Below are the code and all the weights of a small trained network. Each question names an input and a target symbol and asks about switching units off, where a switched-off unit gives its printed mean instead of its output.

import numpy as np


def w(rows, s, z=0):
    codes = np.array(rows[::2]) - 128.0
    scale = np.full(codes.shape[1], s)
    scale[-1] = z or s
    return codes * scale


def norm(h):
    return h / np.sqrt((h * h).mean(-1, keepdims=True) + 1e-5)


def f(y):
    return np.maximum(y, 0)


def softmax(a):
    e = np.exp(a - a.max(-1, keepdims=True))
    return e / e.sum(-1, keepdims=True)


def log_softmax(a):
    a = a - a.max(-1, keepdims=True)
    return a - np.log(np.exp(a).sum(-1, keepdims=True))


def net(x, mask):
    ids = ['ΦΩβδηθλμξπστ'.index(c) for c in x.split()]
    T = len(ids)
    res = E[ids] + P[:T]
    u = 0
    for l in range(3):
        r = norm(res)
        for j in range(3):
            rows = slice(2 * j, 2 * j + 2)
            q, k, v = (r @ M[l][rows].T for M in (Q, K, V))
            z = softmax(np.where(np.tri(T) > 0, q @ k.T / 2**0.5, -1e9)) @ v
            o = O[l][rows]
            res = res + np.where(mask[u + j], z, o[:, -1]) @ o[:, :-1]
        u += 3
        y = f(norm(res) @ A[l][:, :-1].T + A[l][:, -1])
        res = res + np.where(mask[u : u + 8], y, B[l][:, -1]) @ B[l][:, :-1]
        u += 8
    return log_softmax(norm(res)[-1] @ U[:, :-1].T + U[:, -1])


Q, K, V, O, A, B = {}, {}, {}, {}, {}, {}
E = w([
[143,39,109],'Φ',
[84,125,32],'Ω',
[137,43,96],'β',
[144,35,106],'δ',
[85,122,31],'η',
[216,144,243],'θ',
[79,128,26],'λ',
[143,34,108],'μ',
[186,174,71],'ξ',
[184,172,67],'π',
[222,134,242],'σ',
[160,249,253],'τ',
],0.0029)
P = w([
[25,85,209],'0',
[249,201,60],'1',
[60,82,180],'2',
[243,204,60],'3',
[71,64,171],'4',
[243,203,59],'5',
[72,48,163],'6',
[247,196,62],'7',
[64,32,150],'8',
[246,181,64],'9',
[56,19,137],'10',
],0.0016)
Q[0] = w([
[72,236,106],'L0H0',
[106,101,89],'L0H0',
[211,163,89],'L0H1',
[198,113,142],'L0H1',
[253,210,140],'L0H2',
[67,11,131],'L0H2',
],0.0051)
K[0] = w([
[105,195,7],'L0H0',
[101,96,93],'L0H0',
[107,176,59],'L0H1',
[182,150,84],'L0H1',
[236,248,203],'L0H2',
[95,2,59],'L0H2',
],0.0051)
V[0] = w([
[133,174,152],'L0H0',
[177,122,134],'L0H0',
[140,137,82],'L0H1',
[83,132,174],'L0H1',
[5,126,129],'L0H2',
[165,44,90],'L0H2',
],0.0031)
O[0] = w([
[93,154,145,127],'L0H0',
[87,150,162,172],'L0H0',
[68,99,123,178],'L0H1',
[187,188,186,45],'L0H1',
[201,163,240,2],'L0H2',
[61,253,135,131],'L0H2',
],0.0021,0.0005)
A[0] = w([
[124,231,146,75],'L0N0',
[141,198,199,114],'L0N1',
[164,253,175,132],'L0N2',
[218,62,138,250],'L0N3',
[115,23,95,156],'L0N4',
[160,147,65,143],'L0N5',
[104,142,175,81],'L0N6',
[143,224,135,16],'L0N7',
],0.0038,0.0025)
B[0] = w([
[206,94,143,151],'L0N0',
[149,117,79,178],'L0N1',
[174,71,117,195],'L0N2',
[59,196,103,253],'L0N3',
[151,153,64,218],'L0N4',
[83,128,162,184],'L0N5',
[96,103,95,138],'L0N6',
[253,160,189,137],'L0N7',
],0.0049,0.0032)
Q[1] = w([
[101,159,63],'L1H0',
[134,185,78],'L1H0',
[137,169,86],'L1H1',
[125,193,113],'L1H1',
[72,116,253],'L1H2',
[199,126,34],'L1H2',
],0.0056)
K[1] = w([
[187,52,168],'L1H0',
[171,64,139],'L1H0',
[175,184,132],'L1H1',
[158,207,134],'L1H1',
[182,79,253],'L1H2',
[82,210,21],'L1H2',
],0.005)
V[1] = w([
[155,197,40],'L1H0',
[59,253,171],'L1H0',
[69,66,160],'L1H1',
[176,235,163],'L1H1',
[165,68,100],'L1H2',
[80,166,132],'L1H2',
],0.0032)
O[1] = w([
[198,56,181,251],'L1H0',
[122,15,142,175],'L1H0',
[64,235,113,47],'L1H1',
[120,9,177,175],'L1H1',
[1,87,64,107],'L1H2',
[162,174,165,178],'L1H2',
],0.0022,0.0016)
A[1] = w([
[223,190,117,31],'L1N0',
[28,132,79,185],'L1N1',
[2,57,193,52],'L1N2',
[31,42,160,81],'L1N3',
[135,111,209,7],'L1N4',
[102,134,231,126],'L1N5',
[130,173,179,38],'L1N6',
[111,191,30,251],'L1N7',
],0.0035,0.0013)
B[1] = w([
[111,37,106,156],'L1N0',
[148,146,173,214],'L1N1',
[24,118,253,138],'L1N2',
[76,130,251,146],'L1N3',
[95,128,61,141],'L1N4',
[94,96,62,148],'L1N5',
[167,133,174,131],'L1N6',
[99,84,155,253],'L1N7',
],0.0047,0.0037)
Q[2] = w([
[170,47,152],'L2H0',
[177,3,130],'L2H0',
[232,71,197],'L2H1',
[97,155,39],'L2H1',
[152,114,207],'L2H2',
[81,73,82],'L2H2',
],0.0059)
K[2] = w([
[65,147,123],'L2H0',
[3,114,88],'L2H0',
[201,155,215],'L2H1',
[96,76,83],'L2H1',
[93,175,195],'L2H2',
[94,105,69],'L2H2',
],0.0056)
V[2] = w([
[89,171,125],'L2H0',
[143,93,174],'L2H0',
[83,125,60],'L2H1',
[75,77,61],'L2H1',
[141,82,224],'L2H2',
[146,188,5],'L2H2',
],0.0026)
O[2] = w([
[135,77,194,110],'L2H0',
[168,178,116,176],'L2H0',
[202,123,254,152],'L2H1',
[200,151,205,229],'L2H1',
[42,185,108,200],'L2H2',
[241,65,40,7],'L2H2',
],0.0019,0.0012)
A[2] = w([
[95,131,77,121],'L2N0',
[235,137,179,103],'L2N1',
[253,127,137,94],'L2N2',
[126,229,67,123],'L2N3',
[178,55,86,3],'L2N4',
[72,179,214,106],'L2N5',
[158,237,79,165],'L2N6',
[140,178,207,149],'L2N7',
],0.0038,0.0048)
B[2] = w([
[152,173,135,186],'L2N0',
[66,198,116,213],'L2N1',
[75,145,95,224],'L2N2',
[201,183,169,142],'L2N3',
[209,254,231,129],'L2N4',
[94,125,164,247],'L2N5',
[206,136,211,166],'L2N6',
[81,198,173,218],'L2N7',
],0.0051,0.0013)
U = w([
[6,184,252,250],'Φ',
[22,35,196,134],'Ω',
[108,8,146,114],'β',
[164,12,159,66],'δ',
[168,47,172,16],'η',
[73,225,28,118],'θ',
[141,92,151,3],'λ',
[137,96,149,2],'μ',
[184,52,15,104],'ξ',
[200,44,17,153],'π',
[59,210,37,93],'σ',
[222,253,168,249],'τ',
],0.0063,0.0054)

Each question gives the input, a string of symbols that net reads in full, and the target symbol t.
The units are the heads (2 rows each of Q, K, V and O) and the neurons (one row each of A and B). Each row of codes is followed by its name. A weight is (code - 128) times the scale printed after its matrix; where a second scale follows, it is the last column's (O, A, B and U).
mask holds one flag per unit, layer by layer, with each layer's heads first. A switched-off unit (its flag False) gives its mean, the last column of its rows in O or B, instead of its output. The means were averaged over made-up inputs and are rounded, as every weight is.
A unit's drop is (log p(t) with every unit on - log p(t) with that unit switched off) / (log p(t) with every unit on - log p(t) with every unit switched off).
The circuit of an input: a set's keep is (log p(t) with only the set's units on - log p(t) with every unit switched off) / (log p(t) with every unit on - log p(t) with every unit switched off). Starting from the 12 units with the biggest drops (on a tie, the unit counted first), units are removed one at a time, each time the one whose removal leaves the highest keep (on an exact tie, the one counted first), for as long as the keep stays at least 0.8.
units of the circuit, in order: the units of the circuit, biggest drop first
top k neurons: the k neurons with the biggest drops, biggest first
k most important neurons of layer l: the k neurons of layer l with the biggest drops, biggest first
heads that matter: for each layer, one digit per head in row order, 1 if its drop is at least 0.15 and else 0, layers parted by /
drop when u is switched off: that unit's drop, to one decimal
input ξ β β θ τ δ, target τ: units of the circuit, in order	[L0N4 L0N3 L1H0 L2N6]
input σ μ Ω σ β, target Φ: top 2 neurons	[L0N1 L0N2]
input θ β Ω π Ω η η β π η, target π: top 4 neurons	[L0N3 L1N7 L2N7 L1N3]
input Ω τ Φ μ, target τ: top 3 neurons	[L0N3 L0N2 L0N4]
input δ ξ τ η β τ Ω δ, target τ: heads that matter	001 / 100 / 000
input τ π β Φ τ θ Ω Φ δ, target Φ: top 2 neurons	[L0N1 L0N2]
input β ξ τ τ β Φ, target τ: heads that matter	001 / 100 / 000
input λ ξ θ δ π ξ, target π: heads that matter	000 / 000 / 000
input σ Ω η τ μ Φ, target τ: 3 most important neurons of layer 0	[L0N3 L0N4 L0N2]
input η η θ η Φ τ ξ β τ μ, target τ: heads that matter	001 / 100 / 000
input Ω β π λ, target π: most important neuron of layer 2	[L2N7]
input τ Ω δ λ τ λ, target τ: top 3 neurons	[L0N2 L1N0 L0N0]
input Ω η ξ τ μ, target Φ: heads that matter	001 / 000 / 000
input Ω σ θ π, target π: 2 most important neurons of layer 1	[L1N0 L1N7]
input π Ω β Ω, target π: top 4 neurons	[L0N3 L2N7 L1N3 L1N7]
input π Ω η η, target π: top 3 neurons	[L1N7 L2N7 L1N3]
input β η τ Ω η τ δ η, target τ: heads that matter	000 / 100 / 000
input σ Ω τ η λ Ω, target τ: top 4 neurons	[L0N2 L1N0 L1N3 L0N0]
input β β π Ω, target π: top 3 neurons	[L0N3 L1N3 L2N7]
input ξ π η μ Φ Ω τ λ, target τ: top 3 neurons	[L0N2 L1N0 L0N5]
input π Ω ξ ξ τ Ω η Ω, target τ: heads that matter	011 / 110 / 000
input π τ η π η β Ω β μ, target Φ: drop when L2H1 is switched off	0.1
input β δ τ μ τ τ τ η η β, target τ: drop when L0N0 is switched off	0.3
input τ Φ τ π, target π: drop when L1N0 is switched off	0.8
input μ π θ Ω τ τ η β, target τ: drop when L0N0 is switched off	0.4
